Here is a tiny trained network, its code and every weight. The questions are about switching its units off for an input and a target symbol, where a switched-off unit gives its printed mean instead of its output.

import numpy as np


def w(rows, s, z=0):
    codes = np.array(rows[::2]) - 128.0
    scale = np.full(codes.shape[1], s)
    scale[-1] = z or s
    return codes * scale


def norm(h):
    return h / np.sqrt((h * h).mean(-1, keepdims=True) + 1e-5)


def f(y):
    return np.maximum(y, 0)


def softmax(a):
    e = np.exp(a - a.max(-1, keepdims=True))
    return e / e.sum(-1, keepdims=True)


def log_softmax(a):
    a = a - a.max(-1, keepdims=True)
    return a - np.log(np.exp(a).sum(-1, keepdims=True))


def net(x, mask):
    ids = ['αβγδεζηθλξπστφψω'.index(c) for c in x.split()]
    T = len(ids)
    res = E[ids] + P[:T]
    u = 0
    for l in range(3):
        r = norm(res)
        for j in range(2):
            rows = slice(2 * j, 2 * j + 2)
            q, k, v = (r @ M[l][rows].T for M in (Q, K, V))
            z = softmax(np.where(np.tri(T) > 0, q @ k.T / 2**0.5, -1e9)) @ v
            o = O[l][rows]
            res = res + np.where(mask[u + j], z, o[:, -1]) @ o[:, :-1]
        u += 2
        y = f(norm(res) @ A[l][:, :-1].T + A[l][:, -1])
        res = res + np.where(mask[u : u + 4], y, B[l][:, -1]) @ B[l][:, :-1]
        u += 4
    return log_softmax(norm(res)[-1] @ U[:, :-1].T + U[:, -1])


Q, K, V, O, A, B = {}, {}, {}, {}, {}, {}
E = w([
[113,106,114,125,126,176,102],'α',
[138,157,117,129,100,51,3],'β',
[197,180,116,78,117,62,65],'γ',
[117,50,214,16,163,112,80],'δ',
[86,146,147,210,130,171,58],'ε',
[150,52,108,179,85,178,192],'ζ',
[187,99,148,105,101,34,150],'η',
[151,126,121,125,156,225,221],'θ',
[136,149,208,111,204,20,47],'λ',
[135,49,164,115,169,180,68],'ξ',
[142,118,176,199,103,12,155],'π',
[194,115,90,70,80,132,13],'σ',
[68,143,82,136,166,84,29],'τ',
[79,186,147,141,108,60,124],'φ',
[205,72,184,11,139,64,171],'ψ',
[193,202,219,158,119,194,167],'ω',
],0.017)
P = w([
[191,163,2,122,231,126,69],'0',
[61,98,160,148,112,87,6],'1',
[130,158,161,141,141,153,63],'2',
[131,118,170,136,119,101,81],'3',
[74,72,184,141,76,66,76],'4',
[79,68,167,125,95,61,94],'5',
[110,90,155,139,115,76,97],'6',
[140,111,124,137,141,87,107],'7',
[144,107,119,147,142,87,98],'8',
],0.0065)
Q[0] = w([
[21,103,2,142,24,207,182],'L0H1',
[107,74,33,182,41,93,78],'L0H1',
[46,122,24,37,148,135,99],'L0H2',
[110,35,32,177,170,89,130],'L0H2',
],0.0049)
K[0] = w([
[20,55,147,108,47,165,210],'L0H1',
[140,128,189,113,3,165,74],'L0H1',
[102,75,221,73,47,191,92],'L0H2',
[50,38,214,18,138,81,105],'L0H2',
],0.0056)
V[0] = w([
[175,53,212,175,44,64,49],'L0H1',
[254,68,119,241,181,159,87],'L0H1',
[101,103,125,136,159,84,186],'L0H2',
[149,178,206,124,231,27,95],'L0H2',
],0.0065)
O[0] = w([
[254,176,143,163,191,104,39,231],'L0H1',
[75,70,65,97,235,60,154,224],'L0H1',
[84,160,228,100,196,198,231,107],'L0H2',
[112,125,82,16,150,101,107,254],'L0H2',
],0.0057,0.0061)
A[0] = w([
[172,206,156,101,53,202,230,59],'L0N1',
[74,2,36,88,187,192,43,254],'L0N2',
[241,161,123,114,126,121,153,85],'L0N3',
[40,98,147,98,108,112,43,223],'L0N4',
],0.0069,0.0037)
B[0] = w([
[176,144,129,101,55,109,159,179],'L0N1',
[219,154,122,190,115,2,188,253],'L0N2',
[25,33,149,180,84,112,82,199],'L0N3',
[192,143,90,179,209,67,116,223],'L0N4',
],0.0088,0.0065)
Q[1] = w([
[69,152,223,82,81,181,102],'L1H1',
[81,118,127,123,65,253,67],'L1H1',
[158,132,154,163,140,93,147],'L1H2',
[157,110,161,157,87,192,55],'L1H2',
],0.011)
K[1] = w([
[105,130,28,68,196,96,154],'L1H1',
[147,131,24,112,221,109,172],'L1H1',
[105,184,132,150,125,188,129],'L1H2',
[202,197,110,1,131,122,134],'L1H2',
],0.0099)
V[1] = w([
[87,124,2,134,57,65,200],'L1H1',
[161,242,197,76,104,98,93],'L1H1',
[233,211,147,118,113,92,177],'L1H2',
[113,118,110,46,166,88,125],'L1H2',
],0.0079)
O[1] = w([
[104,113,1,183,91,120,60,27],'L1H1',
[66,132,121,135,161,113,201,241],'L1H1',
[173,227,149,130,141,200,173,255],'L1H2',
[177,151,75,89,216,144,146,87],'L1H2',
],0.0083,0.0047)
A[1] = w([
[22,89,49,150,118,212,254,41],'L1N1',
[164,196,102,132,117,44,155,254],'L1N2',
[187,46,146,124,99,92,170,210],'L1N3',
[118,159,208,137,113,194,130,176],'L1N4',
],0.0087,0.0034)
B[1] = w([
[212,151,118,90,135,190,121,131],'L1N1',
[39,151,130,116,66,179,103,248],'L1N2',
[110,76,156,150,138,255,72,192],'L1N3',
[189,118,147,112,129,85,151,176],'L1N4',
],0.012)
Q[2] = w([
[116,123,108,57,110,14,101],'L2H1',
[68,92,96,167,75,43,128],'L2H1',
[114,160,161,200,163,156,137],'L2H2',
[156,52,2,117,83,54,150],'L2H2',
],0.0098)
K[2] = w([
[254,155,195,192,83,149,138],'L2H1',
[162,86,175,212,57,79,149],'L2H1',
[192,162,52,80,172,96,148],'L2H2',
[31,155,215,174,155,200,34],'L2H2',
],0.0078)
V[2] = w([
[190,161,177,133,121,177,186],'L2H1',
[118,177,1,147,177,195,163],'L2H1',
[150,217,30,64,177,187,93],'L2H2',
[143,142,32,239,244,100,146],'L2H2',
],0.0062)
O[2] = w([
[153,145,81,90,106,155,189,1],'L2H1',
[88,183,139,112,187,151,161,86],'L2H1',
[85,10,174,121,116,147,199,204],'L2H2',
[149,99,152,100,77,59,199,160],'L2H2',
],0.012,0.0027)
A[2] = w([
[86,188,109,25,91,58,80,91],'L2N1',
[183,62,113,198,254,103,93,4],'L2N2',
[92,71,41,3,55,177,48,146],'L2N3',
[83,203,132,76,106,70,99,35],'L2N4',
],0.0069,0.0039)
B[2] = w([
[103,208,50,92,142,247,178,234],'L2N1',
[189,140,93,130,183,144,212,203],'L2N2',
[160,74,163,125,215,176,56,250],'L2N3',
[215,105,68,144,112,201,163,203],'L2N4',
],0.012,0.002)
U = w([
[135,162,66,145,113,61,153,220],'α',
[226,74,103,183,185,90,188,113],'β',
[221,197,176,123,57,121,109,88],'γ',
[156,212,169,60,213,67,118,71],'δ',
[111,167,147,196,155,75,131,16],'ε',
[146,132,118,106,146,194,143,110],'ζ',
[126,66,84,218,90,189,174,76],'η',
[37,199,114,130,120,177,151,118],'θ',
[128,72,143,87,114,119,116,97],'λ',
[177,99,87,157,114,122,19,147],'ξ',
[209,80,119,17,96,43,156,182],'π',
[179,65,138,16,148,145,134,110],'σ',
[148,129,113,184,105,83,154,88],'τ',
[173,81,94,116,114,186,182,115],'φ',
[5,128,171,125,90,58,95,84],'ψ',
[136,141,81,84,71,112,145,254],'ω',
],0.011,0.0047)

Each question gives the input, a string of symbols that net reads in full, and the target symbol t.
The units are the heads (2 rows each of Q, K, V and O) and the neurons (one row each of A and B). Each row of codes is followed by its name. A weight is (code - 128) times the scale printed after its matrix; where a second scale follows, it is the last column's (O, A, B and U).
mask holds one flag per unit, layer by layer, with each layer's heads first. A switched-off unit (its flag False) gives its mean, the last column of its rows in O or B, instead of its output. The means were averaged over made-up inputs and are rounded, as every weight is.
A unit's drop is (log p(t) with every unit on - log p(t) with that unit switched off) / (log p(t) with every unit on - log p(t) with every unit switched off).
The circuit of an input: a set's keep is (log p(t) with only the set's units on - log p(t) with every unit switched off) / (log p(t) with every unit on - log p(t) with every unit switched off). Starting from the 12 units with the biggest drops (on a tie, the unit counted first), units are removed one at a time, each time the one whose removal leaves the highest keep (on an exact tie, the one counted first), for as long as the keep stays at least 0.8.
circuit, biggest first: the units of the circuit, biggest drop first
unit that matters most: the unit with the biggest drop
k most important neurons: the k neurons with the biggest drops, biggest first
top k neurons in layer l: the k neurons of layer l with the biggest drops, biggest first
heads that matter: for each layer, one digit per head in row order, 1 if its drop is at least 0.15 and else 0, layers parted by /
input ξ ω π ω γ π ω ε φ, target π: heads that matter => 10 / 11 / 11
input φ λ φ ω π ξ ε β, target θ: heads that matter => 00 / 10 / 00
input π ψ π ω π ψ, target δ: circuit, biggest first => [L2H2]
input ω π η ψ λ ξ ω ω, target ξ: circuit, biggest first => [L2H1; L2H2]
input ω ε φ π ψ δ, target ξ: 2 most important neurons => [L0N2; L0N3]
input π ω ω ω τ τ ξ, target δ: heads that matter => 00 / 10 / 00
input φ λ π π, target ψ: heads that matter => 00 / 00 / 01
input η π β λ ε, target ε: circuit, biggest first => [L0N4; L1N3]
input φ β ψ ξ ω π, target θ: top 2 neurons in layer 1 => [L1N2; L1N4]
input ξ τ β λ ω, target π: 2 most important neurons => [L0N2; L0N3]
input ω δ ξ ζ φ α, target ξ: 2 most important neurons => [L0N3; L0N4]
input π ψ ω φ π, target δ: heads that matter => 01 / 10 / 00
input π π π η ω, target δ: heads that matter => 11 / 01 / 01
input θ π τ, target α: 2 most important neurons => [L0N4; L0N2]
input φ ω θ τ, target θ: unit that matters most => L1N2
input ξ ξ φ ω, target π: heads that matter => 10 / 00 / 01
input ξ ω δ, target π: circuit, biggest first => [L0N2; L2H1]
input ω ψ ω ω δ ω ω θ, target ξ: circuit, biggest first => [L2H2; L2H1]
input φ π ω σ δ ω ω π π, target θ: circuit, biggest first => [L1N2; L2H2; L1H2]
input π π φ ξ ξ ε, target ε: 3 most important neurons => [L1N2; L0N4; L1N4]
input ζ ω π θ δ ζ σ π, target γ: heads that matter => 01 / 11 / 11
input π ξ σ ω δ π γ φ, target δ: circuit, biggest first => [L1H1; L0N3]
input ω ξ ω ω ψ ω ω π ζ, target ξ: heads that matter => 11 / 01 / 11
input π ψ π ω ψ, target δ: top neuron in layer 1 => [L1N2]
input ω π ξ, target ξ: top 3 neurons in layer 0 => [L0N2; L0N3; L0N4]
input π ω ω ψ λ ω, target δ: heads that matter => 11 / 01 / 11
input ω η η θ π, target ξ: top 2 neurons in layer 0 => [L0N2; L0N3]
input ξ ξ τ ε τ, target α: top neuron in layer 2 => [L2N1]
input ω τ π λ, target ξ: 2 most important neurons => [L0N3; L0N4]
